Below is a small trained network, with its code and all its weights. Each question gives an input and a class and asks what happens when units are switched off, that is, made to give their printed mean instead of their output.

import numpy as np


def w(rows, s, z=0):
    codes = np.array(rows[::2]) - 128.0
    scale = np.full(codes.shape[1], s)
    scale[-1] = z or s
    return codes * scale


def norm(h):
    return h / np.sqrt((h * h).mean(-1, keepdims=True) + 1e-5)


def f(y):
    return y / 2 * (1 + np.tanh(0.7978845608 * (y + 0.044715 * y**3)))


def log_softmax(a):
    a = a - a.max(-1, keepdims=True)
    return a - np.log(np.exp(a).sum(-1, keepdims=True))


def net(x, mask):
    res = np.array(x, float).reshape(1, 7) / 4 @ E
    u = 0
    for l in range(4):
        y = f(norm(res) @ A[l][:, :-1].T + A[l][:, -1])
        res = res + np.where(mask[u : u + 4], y, B[l][:, -1]) @ B[l][:, :-1]
        u += 4
    return log_softmax(norm(res)[-1] @ U[:, :-1].T + U[:, -1])


A, B = {}, {}
E = w([
[162,81,113,136,86,115,110,123,95],'x0',
[135,90,126,83,135,162,146,93,109],'x1',
[45,52,122,165,143,61,145,123,117],'x2',
[116,140,133,120,148,141,139,125,136],'x3',
[134,154,71,119,84,149,254,201,114],'x4',
[130,135,127,144,120,114,121,138,130],'x5',
[94,152,31,87,178,79,50,192,77],'x6',
],0.0079)
A[0] = w([
[137,118,120,125,102,195,220,217,90,16],'L0N1',
[69,205,102,131,78,126,125,116,100,9],'L0N2',
[26,1,162,136,169,56,177,158,111,124],'L0N3',
[87,143,140,139,131,174,55,166,110,219],'L0N4',
],0.006,0.0013)
B[0] = w([
[146,98,105,121,152,71,96,163,215,211],'L0N1',
[104,82,85,73,1,117,148,150,100,131],'L0N2',
[76,169,113,172,76,211,113,111,143,253],'L0N3',
[133,66,163,98,151,167,127,71,115,177],'L0N4',
],0.0094,0.0041)
A[1] = w([
[108,179,2,100,204,115,76,141,7,27],'L1N1',
[101,69,102,106,151,53,118,60,151,94],'L1N2',
[217,235,107,61,85,154,71,108,147,6],'L1N3',
[167,117,180,186,128,141,172,99,148,136],'L1N4',
],0.0071,0.0017)
B[1] = w([
[115,158,190,102,50,105,149,99,99,255],'L1N1',
[85,135,139,192,131,143,84,219,182,150],'L1N2',
[60,146,89,215,145,146,115,104,58,210],'L1N3',
[143,170,245,74,105,73,120,179,89,196],'L1N4',
],0.012,0.0051)
A[2] = w([
[240,195,130,144,164,217,139,112,31,5],'L2N1',
[99,126,193,98,150,135,2,97,83,98],'L2N2',
[197,146,114,141,202,123,136,140,82,100],'L2N3',
[98,141,125,226,117,178,77,114,84,226],'L2N4',
],0.0057,0.0016)
B[2] = w([
[46,140,81,220,116,234,147,153,115,164],'L2N1',
[183,85,86,48,186,54,99,202,79,254],'L2N2',
[44,135,140,219,127,100,80,225,249,116],'L2N3',
[162,140,101,200,206,222,255,76,166,252],'L2N4',
],0.008,0.0048)
A[3] = w([
[180,103,131,154,254,95,87,83,132,21],'L3N1',
[131,134,43,75,69,141,202,189,142,114],'L3N2',
[72,118,135,206,102,181,107,137,143,254],'L3N3',
[69,136,49,92,124,67,92,104,93,152],'L3N4',
],0.0084,0.0008)
B[3] = w([
[137,26,53,147,192,74,86,187,219,240],'L3N1',
[161,22,139,158,239,120,1,189,161,255],'L3N2',
[80,147,79,163,105,168,160,40,76,249],'L3N3',
[181,206,209,99,77,162,235,67,183,220],'L3N4',
],0.0094,0.0043)
U = w([
[164,52,87,151,215,92,59,220,243,80],'0',
[30,200,53,232,108,242,190,65,94,83],'1',
[168,215,228,34,10,90,191,110,95,255],'2',
],0.011,0.00073)

Each question gives the input, the list of numbers given to net, and the class t.
The units are the neurons (one row each of A and B). Each row of codes is followed by its name. A weight is (code - 128) times the scale printed after its matrix; where a second scale follows, it is the last column's (A, B and U).
mask holds one flag per neuron, layer by layer. A switched-off neuron (its flag False) gives its mean, the last column of its row in B, instead of its output. The means were averaged over made-up inputs and are rounded, as every weight is.
A unit's drop is (log p(t) with every unit on - log p(t) with that unit switched off) / (log p(t) with every unit on - log p(t) with every unit switched off).
The circuit of an input: a set's keep is (log p(t) with only the set's units on - log p(t) with every unit switched off) / (log p(t) with every unit on - log p(t) with every unit switched off). Starting from the 12 units with the biggest drops (on a tie, the unit counted first), units are removed one at a time, each time the one whose removal leaves the highest keep (on an exact tie, the one counted first), for as long as the keep stays at least 0.8.
units of the circuit, in order: the units of the circuit, biggest drop first
most important unit: the unit with the biggest drop
k most important neurons: the k neurons with the biggest drops, biggest first
k most important neurons of layer l: the k neurons of layer l with the biggest drops, biggest first
drop when u is switched off: that unit's drop, to one decimal
input [3,8,5,-2,0,6,7], class 2: 2 most important neurons of layer 1 => (L1N1; L1N3)
input [-4,5,0,-3,1,-2,-1], class 0: most important unit => L1N3
input [-7,8,-3,5,7,-6,-7], class 0: 2 most important neurons => (L3N2; L1N1)
input [-7,2,3,8,8,-3,-8], class 0: units of the circuit, in order => (L0N1; L3N2)
input [8,4,5,2,-6,4,7], class 2: 3 most important neurons => (L1N1; L3N4; L1N3)
input [7,0,-6,8,0,1,6], class 1: 2 most important neurons => (L1N3; L1N4)
input [-7,-1,-5,7,-7,-4,-5], class 0: 2 most important neurons => (L1N1; L3N1)
input [4,-2,-2,-7,2,-7,-3], class 2: 3 most important neurons => (L1N4; L3N1; L3N2)
input [5,-3,7,0,-1,0,7], class 1: 2 most important neurons => (L0N3; L1N4)
input [4,8,-6,6,-1,2,-6], class 1: 3 most important neurons => (L2N1; L1N3; L1N1)
input [-6,8,-5,-2,-4,7,4], class 1: 3 most important neurons => (L1N3; L0N1; L2N1)
input [-3,1,-3,-7,4,2,-4], class 0: 2 most important neurons => (L0N1; L1N1)
input [1,-3,5,7,7,5,5], class 0: 2 most important neurons => (L3N2; L1N3)
input [5,-6,-5,-2,6,-5,-2], class 0: most important unit => L0N1
input [-6,1,-4,5,1,2,-7], class 2: 2 most important neurons => (L1N4; L0N3)
input [0,1,7,-7,0,-1,7], class 1: 2 most important neurons of layer 1 => (L1N4; L1N2)
input [-4,6,3,6,2,1,-7], class 2: drop when L1N4 is switched off => 0.1
input [0,6,-5,3,8,-1,-1], class 0: drop when L0N3 is switched off => 0.0
input [7,4,-2,-8,-1,4,7], class 2: drop when L1N1 is switched off => 0.3
input [-5,-8,-2,-3,-2,5,-7], class 2: most important unit => L1N4
